Here is a tiny trained network, its code and every weight. The questions are about switching its units off for an input and a target symbol, where a switched-off unit gives its printed mean instead of its output.

import numpy as np


def w(rows, s, z=0):
    codes = np.array(rows[::2]) - 128.0
    scale = np.full(codes.shape[1], s)
    scale[-1] = z or s
    return codes * scale


def norm(h):
    return h / np.sqrt((h * h).mean(-1, keepdims=True) + 1e-5)


def f(y):
    return y / 2 * (1 + np.tanh(0.7978845608 * (y + 0.044715 * y**3)))


def softmax(a):
    e = np.exp(a - a.max(-1, keepdims=True))
    return e / e.sum(-1, keepdims=True)


def log_softmax(a):
    a = a - a.max(-1, keepdims=True)
    return a - np.log(np.exp(a).sum(-1, keepdims=True))


def net(x, mask):
    ids = ['ΓΞηθπστφ'.index(c) for c in x.split()]
    T = len(ids)
    res = E[ids] + P[:T]
    u = 0
    for l in range(2):
        r = norm(res)
        for j in range(2):
            rows = slice(2 * j, 2 * j + 2)
            q, k, v = (r @ M[l][rows].T for M in (Q, K, V))
            z = softmax(np.where(np.tri(T) > 0, q @ k.T / 2**0.5, -1e9)) @ v
            o = O[l][rows]
            res = res + np.where(mask[u + j], z, o[:, -1]) @ o[:, :-1]
        u += 2
        y = f(norm(res) @ A[l][:, :-1].T + A[l][:, -1])
        res = res + np.where(mask[u : u + 8], y, B[l][:, -1]) @ B[l][:, :-1]
        u += 8
    return log_softmax(norm(res)[-1] @ U[:, :-1].T + U[:, -1])


Q, K, V, O, A, B = {}, {}, {}, {}, {}, {}
E = w([
[84,114,205,92,99,122,57,37,51,100],'Γ',
[134,235,241,213,111,59,130,155,127,246],'Ξ',
[115,111,92,245,100,152,127,80,57,99],'η',
[159,132,60,223,103,101,116,107,85,70],'θ',
[40,112,159,106,59,221,73,41,103,97],'π',
[205,139,94,229,71,156,164,90,77,53],'σ',
[226,85,217,147,251,186,87,100,206,213],'τ',
[161,128,110,155,141,92,181,39,45,98],'φ',
],0.0025)
P = w([
[64,61,153,246,208,138,118,40,251,81],'0',
[112,184,141,187,190,152,227,41,128,155],'1',
[177,120,119,157,98,104,129,37,170,173],'2',
[81,107,196,130,123,64,84,213,162,73],'3',
[77,246,90,91,217,173,146,132,102,91],'4',
[83,84,22,80,98,89,102,130,151,209],'5',
[118,35,164,75,15,90,130,166,178,124],'6',
[85,129,93,119,100,205,221,169,98,155],'7',
[143,194,67,117,151,169,51,114,105,120],'8',
],0.0026)
Q[0] = w([
[196,115,117,148,170,143,39,3,182,179],'0.h0',
[112,229,35,116,158,202,152,57,99,114],'0.h0',
[120,128,79,143,95,138,140,90,107,120],'0.h1',
[117,121,86,159,101,67,128,122,96,146],'0.h1',
],0.0066)
K[0] = w([
[154,9,253,167,127,158,129,163,237,57],'0.h0',
[162,13,111,102,5,69,90,126,145,192],'0.h0',
[117,87,122,103,81,108,107,160,98,104],'0.h1',
[109,135,162,131,102,86,106,183,98,99],'0.h1',
],0.0053)
V[0] = w([
[108,187,111,94,132,5,148,90,117,151],'0.h0',
[137,150,187,132,112,142,94,128,220,93],'0.h0',
[91,121,183,120,131,22,156,152,156,165],'0.h1',
[194,3,123,90,232,129,63,120,173,86],'0.h1',
],0.0031)
O[0] = w([
[244,139,150,161,120,149,3,71,69,207,21],'0.h0',
[120,65,160,140,123,126,173,242,10,132,246],'0.h0',
[188,174,124,68,75,126,63,88,102,191,51],'0.h1',
[200,5,109,88,205,175,100,68,143,24,121],'0.h1',
],0.0028,0.0014)
A[0] = w([
[123,174,140,156,89,213,66,76,75,48,85],'0.n0',
[109,131,239,182,207,120,181,195,168,192,84],'0.n1',
[134,78,152,57,164,90,171,56,83,132,94],'0.n2',
[134,111,231,42,101,106,96,227,189,160,20],'0.n3',
[129,22,129,101,199,186,134,137,150,90,147],'0.n4',
[252,201,128,99,123,103,191,98,187,49,1],'0.n5',
[134,144,152,119,65,60,151,135,89,158,215],'0.n6',
[188,86,73,161,152,174,144,168,72,91,68],'0.n7',
],0.0033,0.0019)
B[0] = w([
[112,143,148,10,168,85,115,78,150,152,207],'0.n0',
[203,93,76,83,151,125,56,33,211,99,250],'0.n1',
[98,138,148,159,95,188,128,162,171,120,106],'0.n2',
[108,198,28,105,155,131,207,121,105,232,129],'0.n3',
[103,255,152,185,67,118,86,178,81,173,232],'0.n4',
[66,166,129,158,143,68,116,98,180,173,109],'0.n5',
[126,119,153,159,147,198,97,121,144,74,219],'0.n6',
[181,132,138,77,123,90,187,174,101,173,194],'0.n7',
],0.0038,0.0016)
Q[1] = w([
[70,202,88,39,162,62,111,124,112,112],'1.h0',
[141,182,37,129,122,191,254,62,49,170],'1.h0',
[143,139,40,156,169,89,166,95,129,143],'1.h1',
[160,44,61,163,112,90,102,78,124,99],'1.h1',
],0.0067)
K[1] = w([
[175,92,185,128,2,159,204,90,159,156],'1.h0',
[104,68,100,128,66,86,80,169,147,171],'1.h0',
[129,82,141,203,53,84,115,94,128,91],'1.h1',
[139,154,155,112,127,99,117,129,92,65],'1.h1',
],0.0084)
V[1] = w([
[27,70,117,145,253,98,54,146,92,138],'1.h0',
[200,173,48,132,140,132,59,221,141,88],'1.h0',
[58,134,109,148,79,15,64,139,55,76],'1.h1',
[105,81,77,173,93,179,92,156,151,238],'1.h1',
],0.0031)
O[1] = w([
[204,193,41,14,147,28,65,154,108,102,125],'1.h0',
[83,182,165,213,223,24,116,123,104,105,39],'1.h0',
[174,165,209,87,129,85,184,4,149,92,98],'1.h1',
[131,185,70,159,107,54,70,194,139,48,6],'1.h1',
],0.0033,0.0012)
A[1] = w([
[206,135,86,120,187,168,62,53,216,213,4],'1.n0',
[201,203,121,161,134,151,106,253,147,201,116],'1.n1',
[114,140,149,79,94,155,108,22,175,121,61],'1.n2',
[155,172,123,141,142,207,164,117,68,110,97],'1.n3',
[125,162,113,170,114,90,167,226,64,101,121],'1.n4',
[91,122,171,226,176,119,175,177,147,111,165],'1.n5',
[96,53,104,146,106,113,254,168,120,113,194],'1.n6',
[136,103,62,68,105,120,176,106,158,29,20],'1.n7',
],0.0046,0.0015)
B[1] = w([
[128,4,138,112,196,213,178,164,194,22,252],'1.n0',
[28,229,168,140,43,68,153,46,70,201,210],'1.n1',
[138,177,60,155,228,62,163,184,111,215,188],'1.n2',
[154,62,140,168,55,88,40,146,173,113,195],'1.n3',
[215,61,65,123,238,85,159,230,100,99,161],'1.n4',
[135,161,81,20,91,97,184,86,129,239,193],'1.n5',
[46,144,245,125,153,160,158,130,136,121,245],'1.n6',
[42,182,61,92,102,148,26,205,138,174,149],'1.n7',
],0.0036,0.0033)
U = w([
[185,98,92,2,91,150,108,114,118,154,164],'Γ',
[216,83,147,197,77,127,91,122,53,102,176],'Ξ',
[81,232,44,146,112,119,88,157,157,181,218],'η',
[178,200,116,144,198,12,125,84,97,144,135],'θ',
[63,110,131,101,56,176,83,236,127,46,5],'π',
[45,133,202,127,112,169,179,72,157,159,82],'σ',
[136,90,138,98,189,65,186,236,67,109,110],'τ',
[183,41,91,141,213,165,141,120,208,115,147],'φ',
],0.0088,0.0019)

Each question gives the input, a string of symbols that net reads in full, and the target symbol t.
The units are the heads (2 rows each of Q, K, V and O) and the neurons (one row each of A and B). Each row of codes is followed by its name. A weight is (code - 128) times the scale printed after its matrix; where a second scale follows, it is the last column's (O, A, B and U).
mask holds one flag per unit, layer by layer, with each layer's heads first. A switched-off unit (its flag False) gives its mean, the last column of its rows in O or B, instead of its output. The means were averaged over made-up inputs and are rounded, as every weight is.
A unit's drop is (log p(t) with every unit on - log p(t) with that unit switched off) / (log p(t) with every unit on - log p(t) with every unit switched off).
The circuit of an input: a set's keep is (log p(t) with only the set's units on - log p(t) with every unit switched off) / (log p(t) with every unit on - log p(t) with every unit switched off). Starting from the 12 units with the biggest drops (on a tie, the unit counted first), units are removed one at a time, each time the one whose removal leaves the highest keep (on an exact tie, the one counted first), for as long as the keep stays at least 0.8.
units of the circuit, in order: the units of the circuit, biggest drop first
k most important neurons: the k neurons with the biggest drops, biggest first
top k neurons in layer l: the k neurons of layer l with the biggest drops, biggest first
input θ τ θ σ τ Ξ τ Γ, target π: 3 most important neurons : [0.n1 1.n5 0.n3]
input τ θ σ Ξ η η τ σ θ, target τ: 2 most important neurons : [1.n4 0.n1]
input η Ξ φ Γ φ, target φ: units of the circuit, in order : [1.n1 1.n3]
input θ σ π η σ, target π: units of the circuit, in order : [1.n3]
input Ξ τ Ξ σ σ σ τ σ η, target τ: units of the circuit, in order : [0.h0 1.n4]
input θ θ π, target η: 3 most important neurons : [1.n2 1.n0 0.n1]
input Γ τ φ θ π, target Γ: units of the circuit, in order : [0.n0 1.n6]
input τ π Ξ σ Γ Γ σ, target Γ: units of the circuit, in order : [1.h0 0.h0]
input η Ξ Ξ σ σ, target Ξ: units of the circuit, in order : [0.h0 1.n3]
input σ τ Ξ σ τ π, target π: units of the circuit, in order : [1.h1 1.n5]
input τ φ σ η, target φ: units of the circuit, in order : [0.h0 1.n1]
input θ Ξ σ η, target Ξ: units of the circuit, in order : [0.h0 1.n6]
input σ η Γ η π φ, target η: units of the circuit, in order : [1.n7 1.n0]
input θ Ξ π σ τ θ, target σ: 2 most important neurons : [0.n4 0.n1]
input σ Γ τ σ Ξ σ τ π φ, target τ: units of the circuit, in order : [0.h0]
input Ξ σ θ, target Ξ: top 2 neurons in layer 0 : [0.n1 0.n4]
input τ τ σ Γ σ π Ξ τ, target η: top 2 neurons in layer 1 : [1.n1 1.n6]
input Ξ σ φ, target Ξ: 2 most important neurons : [0.n1 1.n0]
input π θ τ η, target θ: 3 most important neurons : [0.n0 1.n0 1.n2]
input Ξ Ξ Γ τ σ σ Ξ τ, target σ: 4 most important neurons : [1.n1 0.n4 0.n1 1.n0]
input τ η η Γ Γ π, target η: 4 most important neurons : [1.n2 1.n0 0.n1 0.n7]
input θ σ σ τ θ σ φ, target θ: top 2 neurons in layer 1 : [1.n2 1.n0]
